Each row is followed by its class.
[ 607   -6   40  -84  383  121  -81  -74  -49   95  -34  130 -249  247
  370 -281  258  -46   51  506  -74   11   22 -131   52  -21  280  -10
  146  -14  149  283 -228   43 -212] => fam
[-116  -70  -58   14  327  -88   43 -133  118  211  270  219  153  -90
  -80 -225  -54  -83   11  -59  312  -56  150 -254  129 -151  119   48
   12 -166  -13   62   41  189 -148] => bedin
[  75  113  -17  364  363  202 -146 -770 -179  153   -6  261  -83  -58
  139 -202 -199  -44   56 -213 -288 -179  130 -157 -601  144  238 -320
  111  -79 -268  233  155  230 -383] => Sapab
[  96  176   52  213 -145  223  -94 -314 -593   59 -120 -204 -152  142
  285  321  210  311   88  223 -203  -89   77  149 -174  262   -3 -307
  -25   72   61  380   98   24   99] => gevek
[ -19  141  213 -145 -381 -261   97    0  254   49 -150   34  -63 -140
  390   34 -195  -91  142  162 -318  115  244  410 -158  -80 -114  -70
   50  153 -183 -174 -255   14  195] => nezo
[   3  -19 -122 -349  -84  -67 -158   75   14 -180   23   67  -16  118
 -107  190  -66   19   93  -18 -134 -204  109  112  272  113  -14 -229
   60 -221  168  104 -123 -110  204] => nati
[ 131  161   39  283  321  200 -432  -52 -288   17  301  183 -176  102
  -80 -200   -1  -70  -36 -107  175 -289  -51 -241   46   80  279  117
  151 -150 -206  -10    4  298 -210] => vada
[ 268  405  -17  288 -501  135 -244 -320 -290  268  -18  318  200 -309
  216  152  229  -81  162  -88 -259 -259  -37 -147 -608  241    4   17
  253  189   78  222  316   79 -176] => Zet
[ 234  128  126  148 -330 -128   25  195  -38 -191 -198  101    3  221
 -365  196   26  -48  101   77  -81 -166 -151   -4  -47  195  -22  -11
   51 -141  209   41   -2  -61 -198] => sed
[ 394  301  -11  156 -416   19  117 -304  -76   84   42    7  -20   -7
  305  241  199 -149    1  146 -280  -16   19  176   -4  202 -128 -171
  173  119  318  123   69  -10   -3] => mab
[  -5  101 -140 -218 -464 -270  -18 -193   71 -173 -239    1  128 -114
 -195  130 -125  -22  183  -43 -147 -182 -163  136  188   40 -152 -415
    5 -210  450  185 -119 -262  109] => gevek
[ 365   29  -96  134  203  390  -35   92  168  116 -110  -25 -158  215
  286  -19  616  311  -29  259  492   23 -125  -54  306 -264  137  418
  -58 -198  -16  -82   -3  141 -124] => gevek
[ -61 -182   41  130   91 -218 -121  198  520  166  352  221   48   64
 -403  176   28 -277 -391   83  206 -169   57 -225   87   71  -17   -1
  226  -52  108  413   99  430 -466] => popi
[ 138  -23  185  290 -569 -105  105 -170   30   32 -128  -57  -81  277
 -257  200   52   94  253   77   28 -238   44  -61   -6  129 -230  -24
  296 -271  409   70   73 -195 -161] => Zet
[ 616  102  -57  398 -103  202   50 -468  231  136   -5  285 -190  381
  640  629  301    4 -255  474 -132 -109    9  -52 -176   59  244  -34
   26  -55  192  169  -49  343 -694] => voked
[  74  -72 -209   55  192  -40   32  -17  350    1   87  100  252 -165
  -76  -93 -100   -9  281  108  316  -88 -162 -132  286 -387   93  225
 -159  -77   59 -128 -153  312 -253] => fam
[ 196  187  140  148  -62 -417   50 -278 -318  -75  -47  -98 -144  215
  -30   -5 -127  -22   41  164 -258 -225  222  102   54  406  162 -595
  417 -240  365  398   68  -21 -119] => Zet
[-254 -141  132  433  -51   51  -44 -467  467  -63   14  224 -431  320
 -113  281 -354   82   51 -304  -79 -211  164 -128 -439  -74  -46  123
 -171  -12 -416   21   63  186 -247] => sed
[ 355   58   84  119  -92 -150 -105   27 -154   27  126  196 -414  232
  -70  260  337  232   57  301  243 -190 -172 -201  187  123  117  -37
  199 -277  356  122 -178 -128 -276] => Sapab
[  89   -6  -10  108   61  345 -147 -438 -199   11  -85  365  119  134
  120 -211  453   38  306  -90  136  -56  -72  -35 -274   47  295   71
   62 -292  135   -9  -44  -75 -129] => vada
[ 162 -159   -4  -42   -5 -332  -75  382 -354 -238  -68  -34 -125   61
 -254  101   37 -143   19   59 -268 -130  -42  166  101  324  239 -120
   -6 -290  129 -223 -116 -350 -289] => voked
[ -50  156 -203    9  210  -71   18  -85   39  -10  175  110 -126  -40
 -248  -59  -24  145  129  -13  247 -153  132  -96  221 -242    9  114
 -157 -211  -84 -137 -110  199  -89] => vada
[ 172 -405  269  206  179 -184 -141  664  145 -381  345   64 -559  257
 -164 -362 -495 -195   42  100  135 -140   89 -188    6 -160  -39  409
   88   60 -479   33 -157  146  -18] => bedin
[ 330   74   46 -138   53    7  167   87 -198  141  250   72 -121   57
  155    0  280  244 -224  186  104  -95   75 -109  175   70    9  133
  165   57   86  -78   50  -66  -16] => Zet
[-147   68 -153  292   80  284 -414 -673  -38  286 -181   74  366   10
  464  -97   67  -69  152 -124 -167 -199   38 -168  -12   71  314 -205
  225 -167  239  302  304   70 -202] => sed
[-249    6  -32   61 -182  179  -43 -200  -41  356  -66   27  207   29
  259  168  271  552   -1 -138  453 -138   57 -134 -132 -134  -19  206
  -99  -91   -5   87  246   51   82] => nati
[ 216  281  -44 -152  221 -104  106  -77 -117  295  169  335   31 -196
   32 -376  589   47  -93  126  213   13  -88 -206  210 -104  234  211
 -178  -37   92  -73    8 -173 -102] => vada
[-567 -264  -25  308 -195  -98 -137 -384  309 -162  -35  191  170   42
 -117  272 -889 -145   40 -383 -243 -285  131  -98 -187  -47 -132 -230
 -143 -493   16  137   70  412 -124] => nezo
[   0   99  250  392   23  -89  100 -387 -334  -46  190  332 -304 -141
   97 -259 -285  -44  -16 -133   20 -157  122  -99 -553  158  110 -270
  160   82 -428  -44   56   78 -287] => gevek
[  42   83 -104  -24   31 -112  -40  -29  326  117  -17   93  470   32
 -134   33 -108 -314 -353  -31    3 -298  196 -330  173  -36   75   25
   86  -44  213  278  260  296 -380] => vada
[-103  -54 -276  507  188  359 -243 -359  -45  161   17 -217   73   50
  812  200   39  135 -238  -16    3   36   16 -226 -288 -130 -194   56
 -158  156 -386  185  197  594 -350] => nati
[-157 -172  107   44   62 -281  -24  144 -268 -400   49  309  -70   38
 -598 -368 -687  -37   92 -287   86 -369   -7 -187 -258   70  203  -93
  -27 -171 -199  -77    7 -196 -153] => nati
[  38   60  146  296 -272  390 -328  -51   97  -14   97  174  -47  207
  300  136   16   25  404  -28  -78  -11    6  136   84  125 -180  -84
  241 -168  -18  135   12  465  205] => Sapab
[-121  231  112  -22  -42  -76   81  -36 -227 -108 -174   -3  216  -51
 -233 -139   73    1  243 -222  272 -160   43  144  338  191  160 -186
 -197  -26  113  -55  101  110   22] => Sapab
[  92  -53 -127 -195   43 -302  133 -376  -66  143  248  353  308  -54
  464  -18  -79 -236  -19  202  -74 -137  426   -4  142   -3  265 -335
  -32  -40   99   -7 -183   30 -342] => mab
[ -75  108 -232  206 -119 -162  -35 -460  360   -7  113  270   50 -318
  142  120 -417 -329  -84 -283  -94 -372  178 -223 -187  -74  -86  -50
 -111   46   -2   90  123  458 -452] => voked
[-282 -104 -171  167   71  -22 -238 -565 -361 -245   96  182 -186 -166
  363  -48 -537 -184  313 -239 -112 -157  171   60 -140  237  -52 -881
  -56   62 -181   56 -219  400 -382] => nezo
[ -78  -46   99 -200 -175  -45  167  -75 -419  132  -21  103  362  -90
  -34 -217  306  292  242 -232  252   70 -135   37 -160  135   33  -72
  127 -125  241  -41   99 -397  295] => bedin
[ 121  -99  137  545  -41   24  -54  124  147  -39 -270 -195 -214  152
  379 -173  -88 -172  -49  244 -263  308  -18  101 -340   -8   27  -66
  157   29 -270  276  216   82 -135] => gevek
[-187  -92  109  111   48    4  -31 -115  328  155  169  109    5   60
   23  -21 -289   28 -254  -51  -38  -92  126 -188 -127 -152 -153   98
   51 -136 -117  293  134  281   91] => nezo
[   3  -13 -274  285  -83    5   30 -539   26   58   94  -42  -21  -36
  411  311 -104  -69  -74  -59  -50  -43   63  -51 -221   23 -196 -167
  -77  -26  138   44  -48  375 -429] => voked
[ -70  120  126  -16 -137 -136  -56  -61 -156 -179 -260  -38   90  196
 -334   79  -88  153  229  -48  -11 -331  127  -13  192  262   40 -419
  219 -236  337  431  179   -8  119] => gevek
[ 339  136   27   21  -28 -109  -49  116  -93   36 -156 -238  -53  130
   15  213  347   -2 -289  328  -79 -102 -181  -44  296  217   88 -201
  111  -86  428  514  136    9 -101] => popi
[ -91 -128  -58  -25 -227  185 -333 -100   85 -235  114  306  -23   15
 -282  330 -279 -275  134 -142   33 -179 -135 -171 -228  -28   37  -51
 -110  192 -156    4 -183  -53 -169] => mab
[-198  138  -73 -190 -145  -34  297 -381 -311  305 -219 -357  608    1
  287  315   69  212 -503   35   19  115  231  146 -278  219   17 -443
  -26  271  256  427  322  130   -6] => Zet
[-100  103 -117  283   58   -9 -144  -39   91 -233  228  232   11 -248
 -267 -108 -706 -380  224 -286 -231 -248   35 -129  -49 -161   20   28
 -344  303 -680 -366   37  226 -300] => voked
[  39  240   79 -327 -233  -95  283  111 -441    7 -410 -133  357  -89
  -36   -6  650  128  119  -12  105  168 -155  227  182  272  143 -149
  -74   51  377 -133  115 -486  204] => popi
[-221    8   92   44 -234 -276  -42    8 -276 -188  -42   92 -139  167
 -899  402 -149   21  263 -103  -53 -299  -76  132  305  354  -62 -426
 -216 -256  285  -37 -179 -138 -225] => bedin
[-413 -269  101  285 -395 -198  -92 -122  -26 -439 -262 -147 -256  204
 -650   91 -766   79  220 -235 -106 -282   -3  125 -406    7 -354 -324
 -342 -188 -266  210 -160  134 -136] => Zet
[ 134  -13   20 -177  193 -189 -279    5  122 -144  142  117 -154  231
 -249  339  -75 -363 -163  234 -165 -344  159 -113  397  214  311 -450
  130 -105  123  455 -126   67 -239] => fam
[-254  -97  -76  -89   85 -352  -93 -102   18  -41  114  -19 -129   48
 -327  217 -184  251  182 -122  251 -303  169 -111  234    4  -22 -201
   33 -301  180  122 -133   87  -57] => mab
[ 184  104  120 -365  197 -159  261  249 -377  122  -51  103  126 -107
  114 -367  217  341  221   86  273  160   40  -12  106   82  382   33
  146  100  140 -244   82 -310  199] => Zet
[ 297  -21 -128  184   -4   -4 -151 -313 -123  114  361  353 -331   35
  262  156   36   66 -110  184  -15  -72 -177 -187 -183  -11   74  -25
   72  -84  126   60 -217    4 -310] => mab
[ 294    1 -218 -105  423   -7   99    7  484  326  546  244  240 -119
  284 -114  203 -101 -354  103  451  -19  127 -342  117 -423   33  552
  215   38 -157 -260 -111  362 -312] => nezo
[ 108 -374  -71   23   35  257 -495  -68   96 -152  -81   31 -305  263
  303  152   49 -154   12   59   52  -67 -165 -256    7   52  157 -137
  133   -7   77  279 -106 -152 -229] => gevek
[  15  193   78  -73 -174 -304  -16 -349 -417  160  166  311  165 -566
 -336 -345 -653  -90  578 -151 -537 -279   -8  127 -169  186  102 -580
   87  -14   -2  -89  -55 -228   57] => fam
[ -46  -45  -57  121  -73  -57    8  -37  149  -53   56  -34  -80  -12
  132  163    0  -66   36   -3  127  -80   75   54  336   45  -60 -119
  -50    1   91  -15   17  219 -167] => gevek
[ 148  148  -50    9 -203 -477  -75 -279 -339   67 -116  -21   48  131
   71  135  248   99  -19   36   46 -130 -130 -106  -65  402   88 -557
  395 -441  766  484   11 -168 -186] => voked
[-263 -197  317  117 -373 -233 -168   73 -113 -270 -185  275 -141  136
 -338 -226 -733  -59  634 -341 -321 -148  145  217 -396  299   22 -411
  134 -314 -122   -1  -55 -109  139] => sed
[-283  -14   85   -1  -33   58  130  -27 -310  -19 -117 -255  107  124
 -140   88  279  223   14  -62  343  -51  139  117  221  114   33   39
 -130  -34   82 -122   98  -41   37] => Zet
[ -32  174  -86  -77 -194  100  -82 -262  -73  -14   -7  177   11   50
 -173  143  234   84  250  -91    2 -256  107   28  227   65   39 -134
   -3  -62  166  -32   31 -148    2] => vada
[ 290  -62   48 -157   72 -302  118  203 -235  149   46  189 -211   32
   30 -258  204  206  -80  124  109   52  -76 -200 -147  178  248   32
  291 -109  414  156  103 -433  -38] => sed
[ 192   63  -43  -95 -341 -405  205  113 -358 -180 -293   41  305 -338
 -221 -327 -304 -253  360  -59 -407 -135  -35  163 -182  101   99  -14
   46   42  220 -403  -49 -516 -176] => popi
[ 124   -6 -107  298 -235 -260   63 -236 -167   53  179  144 -176  -25
 -262  -33  -81  -89   86 -125  112 -337   91 -172 -123  107 -174 -129
  159 -246  202    5    2  -33 -457] => fam
[ 237 -164  202 -422 -212 -168   56  353    9 -251 -158  158  299   86
 -438   56 -291 -254  226   75   83 -263   71   63  179  145  227 -154
   35   -1  152 -177 -251 -193 -181] => gevek
[ -33 -193   99   84  147  -45   31    4   62  107  112 -103 -270  111
  126  -40  245  230   57   32  351   23   52  -75   88  -10   23   80
  126 -103   42  134   33   59   13] => popi
[ -58   59  -42  119 -384 -337   67 -326   92   59   61  132 -173  -35
  219   67  143 -215 -156  -83  -84   38   13   24 -133   78 -163   24
  102  -14  276 -123 -116 -253 -235] => Sapab
[-136   28 -109  128 -114  195  -82 -263  -55  -80 -302 -345  153  -28
 -156 -318 -415  114  248 -328   14   27  -65  127 -477 -202 -273   26
 -123   -6 -294    6   -6  150  173] => Zet
[ 212 -159    5  487  111  101  -45 -337  -96   31  358   90 -436  109
  693  -19   84 -103    6   56   94   80  102 -154 -371 -119   16  306
   27  112 -395 -235 -160  124 -324] => mab
[ -60  -31 -157   -2  -50   83  -16 -272  147  180  -47 -124   36  158
 -175  380  385  330  -10  -86  258 -176  -48  -87  223   66 -117 -158
  -86 -246  295  317  177    9  -51] => nati
[ -28  -92  151  179 -198   70 -148  105  328  -46  272   43 -299    4
 -275  375 -600  -72   75  -91 -240 -163  123   79 -126    3 -165 -119
   27  213 -538    4   32  222   31] => gevek
[ 348 -102  152  595 -419   19 -242  129  531 -354   -7   79 -482  261
  509  125 -658 -351  222  324 -367  -87  -37  -27 -183 -346 -333  294
 -137   11 -433   53 -315  544 -170] => nezo
[ -82 -110   89   76 -340 -214   77  484 -122 -339  181   89   -6 -332
 -788 -296 -644  -77  590 -376   46 -119 -223   65 -198 -137 -248  263
 -212  -85 -350 -403  -80 -115  284] => popi
[-115   91  -93  245 -580   35   49 -479 -103  -79   27  118   34  -92
  138  308   70  -81    3   -8 -113 -159  -57 -389 -377  -60 -381   36
  -33  185  160  283  181 -174  -68] => Zet
[ 284   10  -73  317  -43  -61 -131 -138  -95   49  213   30 -465   79
  485  -82  239 -163  122   66  -87  -12   63   60  100  100  146  194
   68   34   23 -177   -5 -205 -154] => nati
[ 374 -109   59  187 -288 -283   30 -416 -102 -184  -46  122 -399  305
  -42  288 -365 -202   82  214 -275 -433  250 -158 -161  205   41 -349
  210 -214  387  251 -187 -183 -492] => mab
[ 114  -25  118  155  -26  349    3    5  -84  104 -116 -365   61  257
  101   65  561  129  135 -134  331   46   75  185  234  226    8 -118
   36   76  -74   47  266  136   -4] => vada
[ 105 -185 -215 -231  -24  -50 -131  -31 -378  -92 -225   31  181 -105
   97 -619  -41   11  323 -346  -87  -82  -46  -78 -220  109  184  -81
  301 -203  281  -20  165 -640  139] => sed
[-283 -145  -27  -51   95  -42  -57  132  307  -72 -271 -392  180  111
 -253   31  147   38  186 -147  388   13   50  100  342  -88 -162 -169
 -229 -181  -78  221   15  277   56] => nezo
